Rows lie near named flat spaces through zero. A row that begins with a name and a colon came from that space; any other row is followed by the name of its block's space that it lies nearest.
z103-z503: [ 0.65  3.76 -1.75  0.33 -2.03  3.76 -0.28 -0.28  3.21  0.31  2.35  0.17
 -1.17 -2.78 -1.85  1.19 -6.50  2.65  0.12  2.07  2.17 -0.40 -4.42  1.21
  2.13  1.70 -0.22 -2.50 -1.52 -2.04  1.37 -1.52 -0.87 -2.73 -2.46 -0.16
 -5.23 -2.86  0.36  1.59  0.07  0.07 -0.14  0.25 -3.75 -0.49 -2.31  2.14
 -2.96  0.11 -3.49]
z439-z508: [-1.61  1.50 -1.02 -2.25 -0.12  2.70  0.97  2.23  1.77 -0.01  2.62 -1.73
  0.05 -2.08 -0.13  2.65  0.18  1.24 -2.50  2.25 -0.91 -3.70 -4.13 -3.22
 -1.35  0.89  2.01 -0.51 -1.20  2.50 -0.04 -1.63  0.48 -0.75  3.33 -0.91
 -1.05 -1.82 -0.60  2.94  3.85  0.42 -2.23  2.16  1.83 -3.06 -3.67  1.86
 -4.03  0.02 -0.80]
[ 0.38 -0.57 -1.18 -0.61 -1.25 -1.92  2.14  0.93 -3.73  2.73  4.02 -2.17
  0.55 -0.21 -1.97 -1.14 -1.09  0.79 -0.18 -2.94 -1.99 -2.31 -0.02 -0.67
  4.20 -1.92  3.03 -2.18  1.18  2.03 -0.96  2.07 -0.44  2.80 -3.23 -1.62
  1.66  2.46 -3.87 -2.99  1.83  2.89  0.63 -0.41  2.39  1.15  0.60 -3.36
  4.03  1.48  2.62] -> z103-z503
z241-z519: [-0.11 -0.27 -0.94  1.37 -0.48  1.33  1.14  0.99  2.70 -0.45  0.00  0.42
  2.16  3.36  0.37 -0.45 -2.09  1.42  1.40  0.97 -1.23  0.60 -1.07 -0.04
 -0.37  0.30  1.54  0.54  0.05 -0.16  2.71 -0.99 -1.99 -0.88 -0.81 -0.36
 -2.49 -1.14 -0.38 -2.75  1.33 -2.77 -0.16  1.27 -0.07  1.09  2.19 -0.45
  0.79 -1.27 -1.56]
z484-z951: [ 0.40 -1.62 -4.80 -2.16  0.64  2.83 -3.73  0.19 -1.58 -1.11  1.37  0.58
 -4.34 -0.59 -1.56  0.92  0.77 -1.70 -0.10  0.24  2.99  1.69  0.25 -0.41
  1.14  1.83  0.93  0.86 -0.25 -1.23 -3.26  0.46  0.77 -1.81 -2.57 -1.24
 -0.73  3.28 -0.81  0.51 -2.57  0.21  2.64  3.04 -0.82  1.32 -2.51  0.69
 -1.16  1.97  0.02]
[ 1.66 -2.45 -2.33  1.80  2.81  0.88 -0.25  0.80  0.65  1.67 -0.52 -0.01
  2.10  1.06 -0.58 -0.66  0.01  3.63  2.17 -1.28  0.47  0.85 -1.79  1.37
 -0.24  2.71  3.01 -1.07  1.46  2.66 -1.67 -3.24  1.38  0.79  0.30 -2.12
 -0.22  1.08 -1.41  1.14  3.56  0.54  1.07 -0.21  0.05  0.38 -0.76  1.08
  0.98  0.74  0.23] -> z439-z508
[-5.52  3.08 -2.54  5.43 -1.30 -0.57  0.66  1.50  5.58 -0.63  2.78  5.20
  2.62 -0.04  1.51  4.50  1.80  5.34 -3.73 -0.91 -1.55 -2.29  6.38 -0.07
 -1.57 -5.83  2.86  0.13 -0.29 -1.61 -0.37  3.83 -1.16 -1.69  2.36 -0.65
 -0.91 -2.88  3.41 -2.04 -0.35  3.32  1.18 -3.54 -2.93 -2.64  1.60 -4.93
  1.27 -2.21  0.65] -> z484-z951
z537-z129: [ 3.14  0.53 -0.35  1.13 -2.61  3.14  1.06  2.44  3.49 -0.85  1.26 -0.37
  1.48 -2.05  0.39  0.81  1.02 -0.22  3.13 -0.02  0.85  2.97 -0.37  0.83
  1.59  1.96  1.98  5.32 -3.58  0.95  0.13 -0.98 -4.65 -1.49  2.30  0.78
 -0.33  0.41  0.00 -0.42  2.59 -0.68  4.00  2.82  2.48 -0.18  1.52  3.12
  0.18 -0.04  1.31]
z484-z951: [-2.57 -0.60 -1.19 -0.90  1.79 -0.23 -0.62  2.68  0.57  0.07 -2.95 -1.65
  0.03  0.92 -0.67 -0.80  0.76  0.16  1.07 -1.43  1.14  1.26 -0.47  1.42
  1.01 -0.92  3.37 -1.61 -0.46  0.93 -0.11 -1.48 -2.95 -0.76  0.70 -1.23
 -2.56  0.08  0.71 -0.08  0.59 -0.98 -3.41 -3.95 -1.75 -1.92  0.32 -3.16
 -1.84 -1.63 -0.29]
[ 0.71 -5.06 -4.47 -3.46  1.62  0.17 -3.11 -1.10 -0.87 -0.45 -0.24 -1.99
 -7.65 -0.18 -1.54 -1.37 -0.86 -2.17 -1.61  0.41  2.96 -0.63 -0.54 -3.38
  3.15  2.46 -2.06 -0.02  0.08  1.80 -4.15 -3.06 -0.16 -0.38 -3.76  0.50
 -0.81  1.57  0.20 -0.14  1.98 -1.05  0.31  1.93 -0.56  0.89 -2.16  0.81
 -1.56  2.31  0.51] -> z484-z951
z103-z503: [ 0.36  1.33  0.73 -0.25  1.97  3.42  0.32 -0.73  1.27 -1.39 -0.04  0.06
 -3.10 -1.88  0.45 -0.56 -3.16  2.37 -0.33  1.44  0.50  0.77 -0.05  0.13
 -0.16 -0.60 -0.15  3.51  0.48 -2.56  1.25 -3.10  1.52 -1.19 -0.33  2.82
 -0.56 -2.47  2.75  1.66  0.75  1.84  3.03  0.83 -1.23  0.60 -0.37  2.31
 -0.47  1.64 -0.62]
[ 1.85 -1.79 -3.23  2.07 -0.31  0.62 -1.74  0.24  1.80  1.72  0.64  2.53
  5.00 -1.78 -1.87  3.32  0.51 -0.79 -2.04  6.62 -2.37 -2.04 -3.28 -0.40
  3.78  1.36 -0.03 -0.09 -1.96  0.09  1.54 -0.77  3.15  0.56 -3.95 -2.56
 -1.78 -1.60 -3.96 -1.22  0.67  0.10 -0.98 -3.00  1.49  0.58  1.05 -2.94
  0.01  3.55  0.70] -> z103-z503
[-0.77 -1.53 -2.42  3.80  0.45  1.00  1.52  3.33  1.30 -1.97  1.16 -0.89
  1.04 -0.77  2.24  0.47 -1.02 -1.97 -2.41 -2.15  2.02 -0.16  3.07 -0.45
  0.41  1.53 -0.13 -3.20  0.93  0.11 -0.46  0.85 -1.53  3.33  2.61 -0.17
  0.30 -0.69  2.38  3.74  1.31  0.34 -5.18 -0.84 -0.62  0.11 -3.12  0.20
 -0.47 -3.39  2.27] -> z439-z508
z50-z187: [ 2.33 -2.35  4.30 -1.61 -1.84  1.79  0.09 -1.61  0.06  1.25 -2.22 -1.04
  2.65 -1.26  2.59  1.31  0.46  1.32  0.78  5.28  0.75 -1.98  0.70 -1.99
  0.45 -0.19 -1.17 -0.66  1.54  2.80  0.44  0.83  2.41  3.05  1.43  0.63
 -0.85 -0.54 -1.42  0.72 -1.26 -2.21  0.70  2.86 -1.53  1.13 -2.36  0.84
  1.42 -1.35 -0.30]
z537-z129: [-1.81  2.54  0.19  2.36  0.08 -0.44 -4.10  0.84 -1.69  3.16 -0.16 -1.33
  3.61  1.08 -1.66 -4.50  2.53 -0.38 -0.24  0.64 -0.69  1.09  1.96  0.75
 -1.68 -0.60 -1.03  1.30 -0.09  0.08 -4.11  0.66  3.94 -0.64  3.01 -0.24
  3.61  1.98 -0.71 -2.22 -2.17  1.73  1.21 -0.65 -2.73  1.29  0.01 -3.99
 -0.19  2.44  0.76]
z986-z811: [-3.03  0.82  0.26  0.69 -0.97 -2.72  0.79  1.20 -1.04  0.96  0.71  1.57
  0.47 -1.82  0.12 -2.89  0.04 -0.03  2.09  0.02 -0.23 -1.28  0.56 -1.04
 -0.45 -2.55  1.18 -0.49 -0.10 -1.24 -0.02 -0.57 -0.95  2.25 -1.39 -2.30
 -0.18 -1.19  0.96  0.95  2.35  0.60  1.53 -1.94  3.31 -0.54 -0.15 -2.11
 -0.52 -0.09  0.79]
z986-z811: [ 2.39  1.26  3.02 -0.58  1.42 -0.97 -0.13 -1.12 -3.63 -1.07  1.19  2.96
  1.36 -0.68 -1.52  2.14  1.49  0.91 -0.38 -0.10  0.50  0.81 -2.06 -0.92
 -1.52  1.45 -0.11  3.82 -1.81 -0.93  0.05 -0.07 -4.21  2.23 -2.79 -1.31
 -1.55 -3.13 -2.29  1.70  1.04  3.39  4.48 -0.79 -2.95 -1.01  4.66  0.38
 -1.99 -2.90 -1.60]
z50-z187: [ 3.82 -2.39  1.96  0.06  1.25 -3.29  2.27  2.30 -1.16  2.12 -1.87  1.89
  4.42 -1.84  1.60 -2.42 -0.81  0.62 -2.72  1.81  0.57 -0.84 -0.43  1.41
  1.20  0.58 -0.15 -2.49 -0.94 -0.48 -1.80 -1.25  2.46 -1.11  0.09  3.18
 -0.04 -1.72 -0.82  0.12  0.64  1.73 -1.29 -1.09 -0.77  3.42 -1.75  3.02
  0.57  1.27  0.60]
[-0.08  6.03  3.51  2.66 -2.92  1.12 -0.82 -0.24  1.80  1.24 -0.65  2.80
  5.12  0.03 -1.92  2.07  2.69 -0.56  0.43 -2.81  0.80 -1.73 -0.20  2.75
 -1.90  0.77  0.94 -0.96 -1.39 -0.38  0.54  0.77  0.39 -3.62 -2.61  0.33
  1.30 -3.06 -2.75  2.75 -0.94 -0.17  0.03 -0.91 -0.80 -1.83 -2.60 -1.88
 -0.39 -3.86  0.51] -> z103-z503
[ 3.00  0.29  2.03 -1.53 -2.57  0.55 -3.55 -0.86  2.97 -4.76  2.25  2.22
 -1.31 -2.67  3.17 -3.93  2.07 -3.40 -1.09  0.91  1.13  0.81 -3.18 -2.77
 -2.71 -1.87 -3.20  0.86  0.74 -0.11 -2.65  0.49 -2.70 -1.12 -2.55  1.45
  0.23  1.19 -0.70 -0.70  4.63  1.61  4.04  0.39 -0.97 -1.63 -4.81 -3.16
 -0.55 -1.36  1.34] -> z439-z508
[ 0.48 -1.10 -1.96 -0.92 -1.22  0.45 -1.98 -3.39 -0.06 -0.33  2.49 -1.65
 -3.62  0.78 -1.12  0.56 -2.71 -0.64  2.32  0.83  1.88  1.46 -0.71  0.23
 -1.32  1.28  2.81  0.44  0.79 -1.01  0.08 -0.03 -0.81 -0.87 -1.30 -3.42
 -2.14 -0.64 -2.01 -1.40 -0.20 -0.95  0.26 -0.46  0.77  0.78 -1.14 -0.86
 -0.20  1.39  1.43] -> z484-z951
[ 5.19 -0.10 -2.20 -1.70  0.21  4.33  2.33  0.12  3.06  0.53  2.60  0.06
 -2.19  0.10 -1.47 -0.47  1.31  2.11 -1.88 -1.86 -2.38  0.25  4.62  0.05
 -2.69 -0.52 -0.31  2.32 -1.52  0.38  0.61 -2.14  1.59  2.51  1.13  4.76
 -0.38 -0.89 -0.16  2.54  0.09 -1.65 -2.25 -0.53  0.18 -1.11  0.24  0.01
  1.95  1.72  2.70] -> z986-z811
[-1.19  6.08 -0.14 -2.16 -0.02 -0.01 -4.39 -1.50 -4.27  0.53 -0.57  1.58
 -2.42  1.33  3.11  2.13  3.82 -2.13  2.39  1.89 -1.25 -2.64 -0.29  1.61
 -1.33  1.54 -1.31  0.44 -1.76 -0.89 -0.60  3.02 -0.88  1.29 -2.91 -2.16
  2.84  3.02 -0.45 -1.18 -2.53  1.31  0.64 -5.53  0.83 -2.08  2.28  2.13
  0.91  1.80  0.98] -> z439-z508
[ 0.88 -1.16  1.32 -2.61  0.60  1.01  1.44  1.11 -1.84 -3.24 -0.66  1.74
  0.06  3.36 -0.43  2.76 -0.38 -0.76 -2.51  1.89  3.23  0.30  0.83  0.85
 -3.00  0.85 -3.17  1.40  1.99  0.80 -1.05  0.11 -3.22 -0.41  1.95  2.28
 -3.52 -0.62  2.83 -0.37 -2.49 -0.65 -1.53  4.34 -1.71 -0.12 -1.00 -1.09
  0.48 -2.54 -1.81] -> z103-z503
[-1.39  1.29  0.83  3.45  0.18 -0.52  3.67 -0.44  0.49  0.78 -2.59 -0.22
  1.29  2.91 -0.01  2.84 -1.03  1.99 -1.82 -1.54 -0.60  0.29  1.37  2.53
 -1.41 -0.46  1.02 -1.83 -2.37  0.16  2.31  1.22 -1.13  0.51  2.84 -0.12
 -0.76 -0.02  2.37  0.51 -0.35  0.05 -0.28 -2.56  0.03  0.71  0.60 -1.32
  2.30 -2.30  0.32] -> z484-z951
[ 1.39  4.17 -2.52  0.79  1.88  2.05 -2.75 -2.61  2.00 -0.06 -2.06  0.29
  3.31  1.30  2.17  0.99  1.57  0.49  1.07  1.29  1.47  0.76  0.30  1.01
 -1.29 -1.18 -1.25 -1.67  0.79 -1.63  1.89 -4.63  2.74 -2.16 -2.67  0.24
  1.73 -2.29 -1.49  3.42  2.04 -1.69 -1.47  0.51 -2.08  0.67 -1.80  1.91
 -6.16 -2.02 -2.16] -> z103-z503
